Look-ups in named tables: a row name and a column name give one cell, copied from the table.

zikeno =
	tidodo	puv	sodabi	reg	supeviv	piponup	gik
lita	56.30	82.41	24.75	-22.37	-30.40	7.62	-12.77
fak	-45.30	-48.60	78.91	47.98	-7.13	11.16	34.84
sobadob	-47.61	-45.68	48.17	77.38	5.65	-24.04	21.27
rumipiv	-11.62	-31.17	32.95	50.88	7.71	-23.84	18.52
korin	-60.44	-59.38	-6.72	48.42	26.26	7.16	10.56
lotev	-60.29	-32.33	-19.24	37.59	17.84	-12.39	16.11
tomeb	-74.20	-43.40	-20.05	37.15	34.98	-4.69	26.45
gez	-57.82	-54.77	-19.72	18.10	21.71	-11.51	24.04
mogase	-67.51	-42.90	-27.82	31.26	33.34	-12.62	20.51

What is the supeviv of sobadob in zikeno? 5.65
What is the reg of lotev in zikeno? 37.59
What is the supeviv of mogase in zikeno? 33.34
What is the reg of tomeb in zikeno? 37.15
What is the tidodo of mogase in zikeno? -67.51
What is the gik of korin in zikeno? 10.56
What is the sodabi of lotev in zikeno? -19.24
What is the puv of lotev in zikeno? -32.33
What is the puv of sobadob in zikeno? -45.68
What is the supeviv of lotev in zikeno? 17.84
What is the supeviv of korin in zikeno? 26.26

Table runuved
	lurav	vimupu	vuke	gis	rudoruv	kobi	zun
rebobef	96	141	96	130	83	162	127
nubizok	99	167	100	54	95	99	80
goso	106	150	103	80	105	94	91
dos	89	121	110	95	103	130	135
vevuz	87	84	80	186	73	171	139
vadir	88	89	77	80	92	89	49
senitet	95	97	93	198	84	163	167
maleve	92	98	68	104	79	109	43

What is the vuke of rebobef in runuved?
96
What is the zun of senitet in runuved?
167
What is the vimupu of maleve in runuved?
98
What is the zun of maleve in runuved?
43
What is the kobi of goso in runuved?
94
What is the kobi of maleve in runuved?
109
Row with the largest lurav: goso

zibokob =
        tup  mib  dopin  tasosu  bes  kiv  bugulin
nopasi  148  197     90      82  169   70      185
senu     75   94    109     169  149  154       96
nar      51    8    200     109   31  150       41
bezu    161  173      5      67  213   42      107
sekupu  208  184     31      64  135   68      179
rabu     78  141    121      23  162  108      135
sug     140  203     22      31  194   43      140

bes of bezu = 213
tasosu of senu = 169
tasosu of bezu = 67
bugulin of nar = 41
tup of bezu = 161
kiv of nopasi = 70

zibudeb:
	kamad	mun	dasusut	lil	tivof	lur	gazen	dak	puro
kon	372	411	406	496	360	650	219	349	409
vofi	667	561	703	671	346	470	316	552	343
lano	643	607	694	638	362	463	371	557	330
zadesa	422	442	433	325	194	716	827	366	361
remu	677	505	698	675	280	545	282	521	361

mun of lano is 607
dasusut of lano is 694
lur of zadesa is 716
dak of zadesa is 366
dasusut of kon is 406
tivof of lano is 362
puro of remu is 361
kamad of zadesa is 422
gazen of remu is 282
dasusut of vofi is 703
gazen of vofi is 316
dak of vofi is 552
mun of vofi is 561
gazen of zadesa is 827
gazen of kon is 219
puro of kon is 409
mun of kon is 411
puro of lano is 330
puro of vofi is 343

bod:
       pese  dos  kabo  tikotor
lel     217   46   243       80
dufig   217   46   116       31
pok     213   46   243       31

kabo of dufig = 116
tikotor of pok = 31
pese of dufig = 217
tikotor of lel = 80
kabo of pok = 243
dos of pok = 46
tikotor of dufig = 31
pese of pok = 213
dos of lel = 46
pese of lel = 217
dos of dufig = 46
kabo of lel = 243

gav
         gidezed  ber  non
nesid        106  187   96
sul          217  147  213
lonot        122  165  126
luza         121  159  115
vogepez      113   38  140
nodim        153   40  168
fom           89  111   72
raba         138  218  107
dosuvek      106  200   84
verak         30   10   69
duzune       176   88  177
bef          119  155  115
teko          87  163   51

bef, gidezed: 119
nesid, gidezed: 106
luza, ber: 159
vogepez, ber: 38
bef, ber: 155
fom, non: 72
nodim, ber: 40
vogepez, non: 140
verak, gidezed: 30
dosuvek, non: 84
fom, ber: 111
luza, non: 115
raba, ber: 218
bef, non: 115
duzune, ber: 88
raba, gidezed: 138
lonot, ber: 165
verak, ber: 10
teko, ber: 163

rad
           mas   zako  nofevoz
solofep  6.690  2.692    2.547
lopufi   5.907  1.235    1.129
gute     3.280  8.049    8.980
tunekid  4.615  8.233    8.586
damumod  6.167  1.385    1.253
bebade   1.485  7.398    8.223
lag      4.213  2.528    1.902
roto     3.766  0.962    1.834
safulag  7.023  3.483    2.965

nofevoz of damumod = 1.253
zako of gute = 8.049
zako of tunekid = 8.233
zako of solofep = 2.692
nofevoz of tunekid = 8.586
mas of lag = 4.213
zako of damumod = 1.385
zako of lopufi = 1.235
nofevoz of safulag = 2.965
mas of damumod = 6.167
nofevoz of bebade = 8.223
zako of bebade = 7.398
zako of safulag = 3.483
nofevoz of lag = 1.902
mas of bebade = 1.485
zako of lag = 2.528

vopos
         fumikos  siz  som  rakiki  sok  soromu
nimi          80   97   60      83  178     137
pidase        48   89  110     114   96      70
vut           92   81   91      92   95      84
vupizo       137  155   94      95  102     160
sabamif      127   53  127     130   47      62
zib           50   47  144     162  120      48
lizu         107  109  107     111  118     127
tad           97   50   46      68  168     113
fide         144  184   33      23  111     215
rol          131   74  160     149   52      69
tumu         101  144   76      81  140     151
nat          106  118  111     112  138     126
rof          120  180  103      88  134     165
paminu        88   50  150     158   64      42

zib, sok: 120
vut, som: 91
rol, fumikos: 131
pidase, rakiki: 114
nat, sok: 138
pidase, siz: 89
rof, siz: 180
tad, fumikos: 97
pidase, sok: 96
sabamif, rakiki: 130
paminu, siz: 50
tad, soromu: 113
fide, siz: 184
rol, sok: 52
pidase, som: 110
paminu, fumikos: 88
rol, siz: 74
lizu, rakiki: 111
Row with the largest sok: nimi

fuf =
,virafa,leb,bozig,rebeguf,kes
duku,0.57,0.87,0.65,0.69,0.66
pegaki,0.20,0.27,0.68,0.23,0.85
bodalu,0.56,0.75,0.39,0.47,0.55
zanog,0.34,0.26,0.92,0.24,0.77

What is the virafa of pegaki in fuf?
0.20
What is the bozig of zanog in fuf?
0.92
What is the leb of duku in fuf?
0.87
What is the leb of bodalu in fuf?
0.75
What is the bozig of duku in fuf?
0.65
What is the virafa of duku in fuf?
0.57
What is the kes of pegaki in fuf?
0.85
What is the rebeguf of zanog in fuf?
0.24
What is the rebeguf of bodalu in fuf?
0.47
What is the kes of bodalu in fuf?
0.55
What is the rebeguf of pegaki in fuf?
0.23
What is the virafa of zanog in fuf?
0.34
What is the leb of pegaki in fuf?
0.27
What is the bozig of pegaki in fuf?
0.68
What is the kes of duku in fuf?
0.66
What is the kes of zanog in fuf?
0.77
What is the virafa of bodalu in fuf?
0.56
What is the leb of zanog in fuf?
0.26

